Here is a tiny trained network, its code and every weight. The questions are about switching its units off for an input and a target symbol, where a switched-off unit gives its printed mean instead of its output.

import numpy as np


def w(rows, s, z=0):
    codes = np.array(rows[::2]) - 128.0
    scale = np.full(codes.shape[1], s)
    scale[-1] = z or s
    return codes * scale


def f(y):
    return np.maximum(y, 0)


def softmax(a):
    e = np.exp(a - a.max(-1, keepdims=True))
    return e / e.sum(-1, keepdims=True)


def log_softmax(a):
    a = a - a.max(-1, keepdims=True)
    return a - np.log(np.exp(a).sum(-1, keepdims=True))


def net(x, mask):
    ids = ['αβγδεζηθλμξστφψω'.index(c) for c in x.split()]
    T = len(ids)
    res = E[ids] + P[:T]
    u = 0
    for l in range(2):
        q, k, v = (res @ M[l].T for M in (Q, K, V))
        z = softmax(np.where(np.tri(T) > 0, q @ k.T / 2**0.5, -1e9)) @ v
        res = res + np.where(mask[u], z, O[l][:, -1]) @ O[l][:, :-1]
        u += 1
        y = f(res @ A[l][:, :-1].T + A[l][:, -1])
        res = res + np.where(mask[u : u + 4], y, B[l][:, -1]) @ B[l][:, :-1]
        u += 4
    return log_softmax(res[-1] @ U[:, :-1].T + U[:, -1])


Q, K, V, O, A, B = {}, {}, {}, {}, {}, {}
E = w([
[157,118,112,193,161,53,133,91],'α',
[112,84,85,165,103,193,119,122],'β',
[84,93,105,142,99,150,167,98],'γ',
[226,107,127,134,110,51,50,97],'δ',
[88,156,55,169,5,139,146,149],'ε',
[193,191,158,180,101,155,140,149],'ζ',
[215,176,70,112,117,155,127,132],'η',
[173,121,103,34,108,115,141,69],'θ',
[139,195,148,72,54,114,100,44],'λ',
[65,93,103,173,53,81,125,138],'μ',
[108,75,143,93,105,135,109,115],'ξ',
[58,106,43,138,147,113,110,158],'σ',
[179,157,27,185,127,121,113,147],'τ',
[131,161,220,122,181,107,100,94],'φ',
[136,193,144,83,87,158,75,146],'ψ',
[59,110,142,109,100,104,129,169],'ω',
],0.022)
P = w([
[254,48,105,139,29,146,249,150],'0',
[181,71,95,159,46,187,184,162],'1',
[105,124,104,139,130,204,175,129],'2',
[102,133,101,154,149,241,129,156],'3',
[102,184,115,102,146,146,145,141],'4',
[87,193,130,95,127,110,121,149],'5',
[172,164,153,91,115,128,162,188],'6',
[98,168,117,109,113,115,42,149],'7',
],0.007)
Q[0] = w([
[3,111,31,94,109,167,55,233],'L0H1',
[64,160,54,82,17,212,187,58],'L0H1',
],0.006)
K[0] = w([
[93,125,168,117,144,142,126,177],'L0H1',
[64,254,78,60,146,81,109,194],'L0H1',
],0.0083)
V[0] = w([
[20,112,90,121,134,79,82,199],'L0H1',
[81,61,103,145,118,192,134,1],'L0H1',
],0.0059)
O[0] = w([
[116,37,36,144,2,62,84,219,2],'L0H1',
[238,122,233,86,140,73,225,16,122],'L0H1',
],0.0074,0.0016)
A[0] = w([
[149,2,29,224,230,56,201,171,135],'L0N1',
[120,174,162,122,195,117,103,196,254],'L0N2',
[158,95,163,190,155,136,200,171,135],'L0N3',
[93,138,68,105,94,104,65,65,50],'L0N4',
],0.0085,0.0025)
B[0] = w([
[68,143,173,73,47,85,82,38,255],'L0N1',
[2,142,111,142,58,98,143,113,212],'L0N2',
[109,182,144,173,171,85,187,86,182],'L0N3',
[185,144,180,122,162,171,216,107,213],'L0N4',
],0.0095,0.005)
Q[1] = w([
[3,170,134,55,115,169,60,81],'L1H1',
[125,171,171,71,225,94,75,212],'L1H1',
],0.0059)
K[1] = w([
[3,138,148,177,107,139,82,168],'L1H1',
[116,47,187,196,78,203,175,68],'L1H1',
],0.0072)
V[1] = w([
[155,132,239,2,98,199,49,197],'L1H1',
[162,206,80,109,102,146,39,82],'L1H1',
],0.0043)
O[1] = w([
[80,130,149,68,170,187,98,162,91],'L1H1',
[112,237,21,131,176,162,2,48,252],'L1H1',
],0.0092,0.0027)
A[1] = w([
[118,111,229,185,128,96,194,91,253],'L1N1',
[237,129,11,80,184,238,212,148,63],'L1N2',
[121,223,232,45,159,114,151,182,72],'L1N3',
[2,106,206,103,74,197,201,209,183],'L1N4',
],0.0059,0.0044)
B[1] = w([
[147,117,171,196,164,128,113,159,254],'L1N1',
[107,124,178,88,133,8,171,187,186],'L1N2',
[129,83,125,130,85,176,139,151,186],'L1N3',
[156,63,90,82,137,141,110,183,249],'L1N4',
],0.012,0.0068)
U = w([
[88,151,181,168,179,52,71,60,2],'α',
[196,124,129,169,126,151,157,74,58],'β',
[175,117,148,165,121,110,172,94,117],'γ',
[254,110,95,144,248,129,20,91,185],'δ',
[162,139,20,202,86,149,202,158,96],'ε',
[119,224,141,224,144,175,137,166,97],'ζ',
[109,203,100,135,220,80,162,169,216],'η',
[136,98,152,44,189,107,188,58,146],'θ',
[143,181,191,83,139,225,158,30,122],'λ',
[126,97,143,193,92,80,87,133,115],'μ',
[184,26,169,104,189,142,77,91,201],'ξ',
[91,72,124,80,113,92,91,47,57],'σ',
[151,158,52,166,134,144,115,34,188],'τ',
[70,102,218,162,187,151,78,152,237],'φ',
[96,155,133,74,165,228,63,135,177],'ψ',
[160,28,123,84,127,140,90,174,48],'ω',
],0.0076,0.0056)

Each question gives the input, a string of symbols that net reads in full, and the target symbol t.
The units are the heads (2 rows each of Q, K, V and O) and the neurons (one row each of A and B). Each row of codes is followed by its name. A weight is (code - 128) times the scale printed after its matrix; where a second scale follows, it is the last column's (O, A, B and U).
mask holds one flag per unit, layer by layer, with each layer's heads first. A switched-off unit (its flag False) gives its mean, the last column of its rows in O or B, instead of its output. The means were averaged over made-up inputs and are rounded, as every weight is.
A unit's drop is (log p(t) with every unit on - log p(t) with that unit switched off) / (log p(t) with every unit on - log p(t) with every unit switched off).
The circuit of an input: a set's keep is (log p(t) with only the set's units on - log p(t) with every unit switched off) / (log p(t) with every unit on - log p(t) with every unit switched off). Starting from all 10 units, units are removed one at a time, each time the one whose removal leaves the highest keep (on an exact tie, the one counted first), for as long as the keep stays at least 0.8.
units of the circuit, in order: the units of the circuit, biggest drop first
unit that matters most: the unit with the biggest drop
k most important neurons: the k neurons with the biggest drops, biggest first
k most important neurons of layer l: the k neurons of layer l with the biggest drops, biggest first
drop when u is switched off: that unit's drop, to one decimal
input ζ ξ φ ω θ μ, target ω: units of the circuit, in order	(L1N4 L1H1 L0H1)
input ε γ α ψ β β, target ψ: units of the circuit, in order	(L1H1 L0H1)
input γ ψ λ ψ ζ γ, target ψ: units of the circuit, in order	(L1H1 L0H1)
input δ γ λ ζ η ψ α, target α: units of the circuit, in order	(L0N1 L1N4)
input ζ ω γ, target ω: units of the circuit, in order	(L1N4 L1H1)
input ξ λ μ θ, target θ: 2 most important neurons of layer 0	(L0N1 L0N2)
input β λ ω β β, target ω: units of the circuit, in order	(L1H1 L0H1 L1N4)
input ω β β, target ω: units of the circuit, in order	(L1H1 L1N4)
input η δ τ μ, target τ: 3 most important neurons	(L0N4 L1N2 L0N1)
input μ σ δ σ ω, target ω: units of the circuit, in order	(L1N4 L0H1)
input η γ η β γ β γ λ, target λ: units of the circuit, in order	(L0N4)
input ω η ξ, target ω: units of the circuit, in order	(L1H1 L1N4)
input β ξ τ α φ ψ, target ψ: units of the circuit, in order	(L0H1 L1H1)
input τ ε σ ξ τ τ γ, target τ: 3 most important neurons of layer 1	(L1N2 L1N4 L1N1)
input ξ η ψ β, target ψ: unit that matters most	L1H1
input ω ω ω η, target η: 2 most important neurons of layer 0	(L0N1 L0N2)
input α δ ζ λ ω θ ψ, target ω: 2 most important neurons of layer 1	(L1N4 L1N3)
input α λ ψ ξ, target ψ: 2 most important neurons of layer 0	(L0N4 L0N3)
input λ τ α, target α: drop when L1N4 is switched off	0.1
input ω τ μ δ τ γ τ σ, target σ: drop when L0H1 is switched off	0.4
input γ μ φ α ω γ, target ω: drop when L1H1 is switched off	0.4
